2.389 -2.149 3.109 -0.282 -3.458
-4.149 -1.548 4.784 1.494 0.701
-0.809 -3.308 4.166 1.508 2.101
4.727 -4.739 0.388 -1.227 -5.082
1.522 2.062 -0.079 1.030 -0.560
2.637 -3.324 2.678 2.509 -5.205
-0.011 0.840 -4.371 -2.428 -4.485
1.520 -4.440 2.041 4.253 3.726
-3.167 -2.792 1.706 0.221 -3.187
->
-0.282 -3.458 2.389 -2.149 3.109
1.494 0.701 -4.149 -1.548 4.784
1.508 2.101 -0.809 -3.308 4.166
-1.227 -5.082 4.727 -4.739 0.388
1.030 -0.560 1.522 2.062 -0.079
2.509 -5.205 2.637 -3.324 2.678
-2.428 -4.485 -0.011 0.840 -4.371
4.253 3.726 1.520 -4.440 2.041
0.221 -3.187 -3.167 -2.792 1.706

-5.001 1.979 -3.303
-1.679 -0.887 1.023
-0.635 0.389 0.444
-0.139 0.792 0.338
0.238 1.583 0.320
1.125 2.709 0.665
-1.248 -0.359 -0.276
-1.478 -0.536 0.817
-1.291 -0.452 0.218
->
1.979 -3.303 -5.001
-0.887 1.023 -1.679
0.389 0.444 -0.635
0.792 0.338 -0.139
1.583 0.320 0.238
2.709 0.665 1.125
-0.359 -0.276 -1.248
-0.536 0.817 -1.478
-0.452 0.218 -1.291

0.607 4.861 -1.938 0.310 -0.460
-1.647 4.861 -0.708 -0.976 -0.503
-0.704 4.861 1.056 -1.672 0.171
-0.143 4.861 -1.986 0.052 -0.580
-0.599 4.861 -1.889 -0.099 -0.650
-1.467 4.861 -0.016 -1.427 -0.250
-0.531 4.861 1.275 -1.610 0.279
->
0.310 -0.460 0.607 4.861 -1.938
-0.976 -0.503 -1.647 4.861 -0.708
-1.672 0.171 -0.704 4.861 1.056
0.052 -0.580 -0.143 4.861 -1.986
-0.099 -0.650 -0.599 4.861 -1.889
-1.427 -0.250 -1.467 4.861 -0.016
-1.610 0.279 -0.531 4.861 1.275

2.426 1.611 4.349 -0.149 0.157 0.658 2.804 -0.247 -0.318 -0.758 0.925 0.720 0.821 0.746 0.369 1.507
-2.193 -2.107 5.276 -0.215 -1.252 -2.288 2.457 -0.756 0.783 0.098 1.248 0.924 1.328 0.829 -1.963 0.309
->
0.369 1.507 2.426 1.611 4.349 -0.149 0.157 0.658 2.804 -0.247 -0.318 -0.758 0.925 0.720 0.821 0.746
-1.963 0.309 -2.193 -2.107 5.276 -0.215 -1.252 -2.288 2.457 -0.756 0.783 0.098 1.248 0.924 1.328 0.829

-0.838 0.332 -0.166 -0.342 -1.350 -0.237 0.569 1.088
2.055 -3.635 0.173 -0.969 -0.762 -1.683 -0.707 0.329
-2.491 -1.311 -4.595 -2.457 -2.673 -4.194 -0.157 3.300
1.188 -1.268 -0.472 -1.038 0.266 -0.004 -0.389 -1.504
0.763 0.588 -0.096 -0.586 0.904 1.517 0.128 -2.324
-0.914 -0.912 0.832 1.627 1.873 -0.598 -3.059 -2.912
0.964 1.007 2.838 1.816 2.548 2.928 -1.066 -4.152
-1.997 2.351 -0.455 1.588 1.065 -0.138 -0.059 1.235
-1.408 -0.697 0.037 1.111 -0.372 -1.958 -1.093 1.736
->
0.569 1.088 -0.838 0.332 -0.166 -0.342 -1.350 -0.237
-0.707 0.329 2.055 -3.635 0.173 -0.969 -0.762 -1.683
-0.157 3.300 -2.491 -1.311 -4.595 -2.457 -2.673 -4.194
-0.389 -1.504 1.188 -1.268 -0.472 -1.038 0.266 -0.004
0.128 -2.324 0.763 0.588 -0.096 -0.586 0.904 1.517
-3.059 -2.912 -0.914 -0.912 0.832 1.627 1.873 -0.598
-1.066 -4.152 0.964 1.007 2.838 1.816 2.548 2.928
-0.059 1.235 -1.997 2.351 -0.455 1.588 1.065 -0.138
-1.093 1.736 -1.408 -0.697 0.037 1.111 -0.372 -1.958

-2.407 5.791 -1.927 0.149 0.183
-2.966 -1.756 -1.182 -0.318 -3.388
->
0.149 0.183 -2.407 5.791 -1.927
-0.318 -3.388 -2.966 -1.756 -1.182

-3.798 0.882 -1.861 -4.996 -3.046 5.781 -0.498 3.121 0.483
-0.593 -0.200 -4.043 0.928 0.228 -2.007 -4.726 0.255 2.135
-1.778 -0.852 -5.887 -0.811 -0.929 -0.282 -5.809 0.910 1.943
-0.375 -4.715 2.159 1.859 0.342 -4.074 0.881 -1.549 0.036
3.575 1.443 -3.196 1.611 1.560 -0.583 -2.039 -1.936 -1.740
-1.060 -2.921 3.010 -0.684 -0.788 -0.054 2.906 -0.299 -0.972
->
3.121 0.483 -3.798 0.882 -1.861 -4.996 -3.046 5.781 -0.498
0.255 2.135 -0.593 -0.200 -4.043 0.928 0.228 -2.007 -4.726
0.910 1.943 -1.778 -0.852 -5.887 -0.811 -0.929 -0.282 -5.809
-1.549 0.036 -0.375 -4.715 2.159 1.859 0.342 -4.074 0.881
-1.936 -1.740 3.575 1.443 -3.196 1.611 1.560 -0.583 -2.039
-0.299 -0.972 -1.060 -2.921 3.010 -0.684 -0.788 -0.054 2.906

1.992 -3.234 -1.954 -3.524 -1.287 -4.152 2.616 -0.747 2.501 -0.600 1.097 -4.296 -0.025 1.798 -4.022
-2.817 -0.153 -1.730 3.863 -0.021 -1.184 0.701 3.139 -0.329 4.798 -0.804 0.340 -0.461 1.091 -0.205
->
1.798 -4.022 1.992 -3.234 -1.954 -3.524 -1.287 -4.152 2.616 -0.747 2.501 -0.600 1.097 -4.296 -0.025
1.091 -0.205 -2.817 -0.153 -1.730 3.863 -0.021 -1.184 0.701 3.139 -0.329 4.798 -0.804 0.340 -0.461
